After every row comes roughly how far along a hidden order it lies, from 0 to 20.
In the rows, 128 means zero.
[126 129 127 219 132 123 123 128 116 135 134 124 135 128 136 129 131 132
 129 129 126 122 148 138 129 127 127 144 125 119 134 123 130 133 126 126
 125 132 133 134 132 134 125 138 128 125 130 129 127 121 132 133 128 124
 129 129 128]
5
[123 128 130 213 135 123 126 130 124 139 130 123 125 127 136 128 129 131
 138 128 124 123 143 132 119 126 125 139 127 120 124 131 129 138 127 129
 128 134 130 142 131 132 132 138 126 128 131 130 127 120 136 129 129 122
 130 128 107]
0
[124 131 127  62 130 130 129 124 151 134 123 127 133 123 126 127 128 132
 132 126 130 133  99 105 134 128 131 136 134 128 123 133 128 129 133 123
 145 132 134 124 133 136 127 125 124 127 127 126 125 128 136 125 123 132
 126 129 129]
1
[125 126 128 165 131 127 120 130 102 134 134 125 129 125 131 130 148 130
 116 125 125 127 149 122 122 128 131 139 125 123 124 104 129 126 123 129
 122 133 126 122 128 102 122 136 129 123 131 129 129 128 130 135 128 122
 125 130 129]
15
[128 129 127 240 129 128 124 126 124 128 131 127 133 128 133 129 131 133
 127 128 126 121 151 129 131 128 130 145 123 131 131 117 129 127 125 127
 121 128 128 128 132 129 126 134 129 124 131 129 128 128 129 132 129 123
 129 130 127]
10
[125 129 127 207 131 124 127 130 132 137 132 124 136 128 136 128 126 132
 134 129 127 123 137 137 132 126 126 144 126 117 135 132 130 134 127 124
 129 131 135 134 132 140 127 132 127 126 129 128 125 119 134 131 127 124
 130 130 127]
2
[123 130 128  38 132 130 126 125 145 139 124 126 132 121 126 127 135 132
 130 125 128 135  89 101 131 128 131 131 134 128 120 130 128 130 131 126
 148 134 132 126 132 124 126 129 124 127 129 126 124 129 137 126 123 131
 125 129 126]
1
[127 128 127 255 132 120 122 128 100 130 137 123 137 133 143 130 130 130
 132 131 124 112 183 159 128 126 125 157 116 111 143 120 131 134 122 127
 109 129 131 142 130 140 126 140 130 125 132 131 128 116 130 137 132 117
 133 131 127]
8
[129 130 126 197 127 123 128 128 130 129 133 127 140 132 136 128 118 129
 131 132 130 123 140 152 139 127 124 143 124 118 146 140 130 132 128 123
 129 127 137 134 131 153 124 124 128 127 126 128 126 119 129 129 128 128
 130 129 145]
4
[125 130 127 151 131 126 124 126 132 135 130 125 135 125 132 128 131 133
 127 128 128 128 126 121 131 127 128 141 129 123 131 125 129 132 128 124
 133 133 133 128 132 130 124 131 126 125 128 128 126 125 134 132 126 126
 127 129 130]
4
[128 131 127 255 129 124 126 124 127 125 133 126 136 133 138 128 120 132
 139 131 127 116 156 143 134 126 126 145 121 118 149 128 130 132 126 123
 120 126 134 140 133 162 129 129 128 126 130 129 126 118 131 132 130 124
 133 131 130]
3
[131 128 126 203 124 128 125 124 110 120 133 129 134 129 130 130 130 130
 121 129 129 120 149 133 134 128 131 140 119 120 136 119 130 121 125 124
 117 125 128 121 130 130 124 127 130 124 129 128 128 128 124 132 129 124
 130 129 142]
15
[130 129 128 176 127 127 129 127 130 124 130 129 132 131 130 128 121 128
 132 130 128 123 136 138 131 128 127 108 126 126 133 132 129 129 128 127
 125 125 129 131 129 141 128 124 129 129 128 128 128 125 126 128 129 128
 129 128 131]
7
[127 131 127 255 129 120 126 126 125 130 138 124 142 132 140 128 117 131
 138 134 128 117 157 158 137 125 124 155 122 111 150 142 131 136 127 123
 122 128 138 142 133 164 125 127 127 126 129 129 125 113 132 132 129 124
 133 129 138]
1
[126 131 127 255 130 125 126 122 130 128 130 126 136 130 135 128 122 133
 138 129 127 120 142 132 134 127 129 144 125 121 132 128 129 131 127 123
 126 127 133 136 135 155 135 129 127 126 131 128 126 121 134 129 128 125
 132 131 126]
2
[127 124 128 175 132 125 122 135  96 136 134 126 127 128 130 129 140 127
 117 128 125 126 157 139 121 128 126 137 125 123 131 116 129 130 122 133
 124 132 126 127 125 103 122 138 130 128 128 130 130 125 124 138 129 123
 125 128 132]
14
[127 127 129 229 131 123 125 130 114 130 133 126 127 131 136 129 133 129
 130 129 125 122 163 146 122 127 126 132 122 122 129 124 129 132 124 130
 119 129 125 138 128 130 131 135 129 127 131 130 128 123 129 132 131 122
 130 128 120]
8
[131 131 126 248 125 125 127 124 125 122 133 128 140 130 134 130 123 130
 131 130 130 121 151 142 138 127 129 143 121 120 142 129 130 127 126 124
 119 125 132 130 131 149 125 125 130 125 129 128 127 123 126 131 130 126
 132 130 140]
9
[128 126 126 191 127 132 118 127  96 125 133 130 131 123 129 131 154 134
 105 122 124 126 168 109 131 130 138 144 122 127 123  81 130 116 121 130
 115 129 122 110 129  90 120 137 131 119 132 130 130 133 123 138 128 122
 126 130 136]
20
[125 130 127 235 131 122 126 125 133 134 130 124 137 129 136 128 124 133
 137 130 127 122 139 136 134 126 127 150 127 116 139 137 130 133 128 123
 129 131 135 137 135 154 128 135 126 126 131 128 125 114 135 129 127 125
 131 130 128]
0
[124 127 129 255 137 117 119 133  93 135 139 120 132 129 143 130 139 133
 128 128 122 116 178 154 121 126 125 159 119 112 134 117 131 138 121 130
 115 135 130 142 130 121 125 146 128 124 133 132 128 116 132 140 132 116
 129 130 119]
7
[129 126 126 196 128 129 121 128  95 126 134 128 130 128 128 130 142 130
 109 126 126 126 162 126 128 129 132 139 121 124 128 107 129 122 123 130
 118 128 123 118 128 103 122 136 131 122 130 129 130 130 123 135 129 123
 127 129 137]
20
[124 130 127 244 131 126 125 124 133 133 131 125 137 127 135 128 129 133
 135 128 127 123 144 108 133 127 130 144 127 121 131 125 130 131 128 123
 127 131 131 132 134 141 126 133 126 124 131 128 125 122 135 130 127 126
 130 130 128]
3
[126 129 127 230 131 121 125 128 120 133 135 123 138 130 136 129 128 130
 131 130 127 122 149 147 132 126 124 150 124 114 139 131 130 135 127 125
 125 131 135 136 132 139 125 137 128 125 129 129 126 119 131 133 128 122
 129 130 135]
4
[127 126 128 255 132 116 120 133  92 134 141 122 133 133 142 130 131 130
 127 131 123 114 192 168 123 126 123 153 116 110 143 119 131 136 120 130
 109 131 129 143 128 133 125 141 131 125 131 132 129 116 127 140 133 116
 130 130 122]
10
[127 130 127 181 128 127 128 125 135 127 128 127 132 129 131 128 125 130
 132 129 129 125 132 122 131 127 127 136 126 125 133 132 128 129 128 125
 129 128 133 132 132 141 129 126 127 127 129 128 126 124 131 128 128 128
 130 129 129]
4
[126 130 127 109 129 127 128 125 136 132 127 126 134 126 129 127 124 133
 132 128 129 129 122 122 134 127 129 135 130 125 130 131 129 130 130 125
 135 130 134 128 132 136 126 128 126 126 128 127 126 126 134 128 126 129
 128 130 133]
3
[128 127 126 230 129 126 120 128 106 133 135 125 136 127 132 129 142 131
 114 127 126 125 146 131 131 128 131 145 123 120 134 111 130 126 124 127
 121 130 130 122 130 113 118 135 129 123 129 129 128 125 127 137 127 124
 127 129 139]
14
[127 130 126  81 129 126 128 124 138 129 129 127 139 128 131 128 120 131
 132 130 130 126 121 128 138 127 128 138 128 121 137 134 129 129 129 123
 132 128 136 128 132 152 124 123 126 126 128 127 125 122 131 129 126 129
 129 129 142]
3
[122 128 128  53 133 132 122 125 127 137 125 126 124 119 124 128 152 134
 121 121 125 135 115  84 120 129 136 130 132 129 106 102 128 124 128 129
 139 135 125 116 131  95 126 141 125 124 132 128 128 135 135 129 124 126
 124 130 115]
9
[127 128 128 255 132 117 126 133 111 135 139 123 136 132 141 129 125 129
 131 132 126 118 153 161 129 126 122 146 121 113 146 136 130 140 124 128
 120 131 134 141 129 135 127 133 129 128 128 129 127 115 129 135 131 122
 129 128 126]
4
[128 133 125 240 125 128 129 118 152 122 128 127 142 129 136 128 115 133
 140 130 131 119 132 126 142 127 131 146 124 120 141 135 130 127 131 118
 131 125 137 131 137 170 128 122 127 125 129 126 124 119 134 127 125 127
 134 131 139]
2
[122 129 128 168 134 126 122 126 125 139 127 123 133 124 133 128 137 134
 131 126 126 125 136 116 127 127 130 145 126 119 124 119 129 132 127 125
 132 135 132 130 133 130 127 137 126 125 131 128 126 124 136 132 127 124
 128 130 120]
4
[123 128 128 255 136 120 120 128 105 137 136 121 130 128 142 130 136 133
 133 127 122 116 173 140 122 126 127 160 119 113 128 116 130 136 121 128
 117 133 130 140 134 132 129 144 128 123 134 131 127 117 135 136 131 116
 131 131 111]
5
[125 131 128  55 130 130 129 125 144 134 124 128 133 124 126 126 127 131
 129 127 130 134  97 108 130 128 131 125 134 129 123 135 129 128 132 126
 143 131 132 122 131 134 125 124 125 127 128 126 126 129 135 125 124 132
 127 129 132]
2
[126 129 126 236 131 125 121 125 112 132 134 125 137 128 139 129 135 134
 128 128 125 118 158 140 130 127 130 153 121 116 135 118 130 130 124 125
 119 130 131 132 133 133 125 135 129 123 132 129 127 123 131 135 129 122
 130 131 129]
9
[128 128 128 175 128 124 128 131 122 130 132 127 132 130 129 128 124 127
 129 131 129 126 134 144 131 127 125 131 127 123 136 137 129 131 128 128
 127 128 131 129 128 134 125 128 128 129 127 128 127 123 127 131 128 128
 128 127 134]
6
[129 129 126 189 126 122 126 128 125 133 134 126 144 129 131 128 125 130
 123 131 131 125 122 145 142 127 127 147 125 117 144 137 131 130 128 124
 131 128 139 125 131 138 115 121 128 125 124 126 125 121 125 132 125 129
 127 128 158]
7
[127 129 127 255 128 124 124 125 119 128 134 126 134 130 136 129 128 132
 130 129 126 120 159 137 131 127 129 148 122 119 137 126 130 130 124 121
 120 128 130 133 131 141 127 134 129 124 131 129 127 121 128 133 129 123
 131 130 130]
8
[129 128 128  97 127 129 127 127 128 128 127 129 130 127 125 128 132 128
 126 127 128 129 127 119 128 128 130 127 129 129 126 124 128 126 128 127
 130 127 127 124 128 121 127 128 126 126 129 128 128 130 128 128 127 129
 127 128 123]
9
[127 128 126 216 129 128 121 127 106 130 133 125 134 126 132 130 144 133
 117 125 126 125 151 123 129 128 134 144 125 121 130 105 130 124 122 126
 122 131 127 119 130 114 121 138 129 121 132 129 128 126 128 136 127 123
 126 130 134]
15
[126 127 129 144 132 122 127 133 115 135 132 125 131 130 133 128 129 127
 127 130 126 126 143 146 126 127 124 146 126 122 137 131 129 135 126 130
 124 132 131 136 127 125 125 132 128 127 128 129 128 121 129 132 129 125
 128 128 128]
6
[123 129 128 174 134 126 124 126 122 136 130 124 131 125 135 128 136 134
 130 126 126 125 139 114 127 127 130 142 127 122 124 120 129 132 126 126
 132 134 132 130 132 127 127 141 126 125 131 128 126 125 136 132 126 125
 128 130 121]
4
[131 129 126 200 124 129 125 125 121 123 133 131 138 130 133 129 127 130
 121 130 129 124 144 139 135 128 129 138 123 127 136 122 130 123 126 125
 120 125 130 123 130 130 122 126 130 125 128 128 128 126 123 132 128 127
 129 129 146]
14
[125 127 127 193 131 130 118 126 104 130 132 126 129 124 134 130 149 134
 118 124 124 124 158 111 125 129 135 147 124 124 120  98 130 123 122 127
 120 131 124 118 130 105 124 139 130 121 133 130 129 129 130 136 128 121
 127 131 123]
16
[125 127 127 238 131 124 124 124 117 130 133 123 136 128 137 129 129 133
 132 129 127 121 148 133 132 127 129 146 123 118 135 126 130 130 126 124
 127 131 133 133 134 139 125 131 127 124 130 129 126 120 133 133 128 123
 131 130 130]
5
[125 129 126 211 130 127 123 123 125 131 131 125 138 125 133 129 133 135
 126 127 128 123 135 119 135 127 131 150 124 119 135 114 130 128 127 122
 129 131 134 125 130 132 122 132 127 122 130 128 126 123 133 138 126 125
 130 131 136]
7
[126 128 126 104 130 124 122 130 119 135 134 125 137 127 134 129 135 131
 123 128 128 125 144 130 132 127 129 144 126 120 133 121 130 131 126 126
 128 132 133 125 132 127 121 132 128 124 129 128 127 122 131 134 127 125
 128 129 136]
8
[127 131 127  50 127 134 127 120 151 125 123 130 130 124 124 127 128 131
 131 125 130 131 104 101 132 129 133 121 132 134 122 131 128 122 132 124
 138 127 129 121 131 133 130 124 126 127 129 126 126 132 133 123 125 132
 128 129 128]
5
[127 127 127 106 129 128 126 129 124 130 130 128 132 126 127 128 137 129
 118 127 130 131 122 125 131 128 129 129 129 125 131 121 129 126 127 127
 132 131 130 121 129 114 121 128 128 126 127 127 128 129 128 132 126 129
 125 128 141]
11
[124 130 128 143 134 126 127 125 135 136 129 125 133 126 133 128 127 136
 135 127 127 127 124 124 130 127 128 136 128 120 129 131 128 131 129 125
 134 132 133 134 132 141 129 136 125 127 130 128 125 123 135 129 126 124
 129 130 122]
0
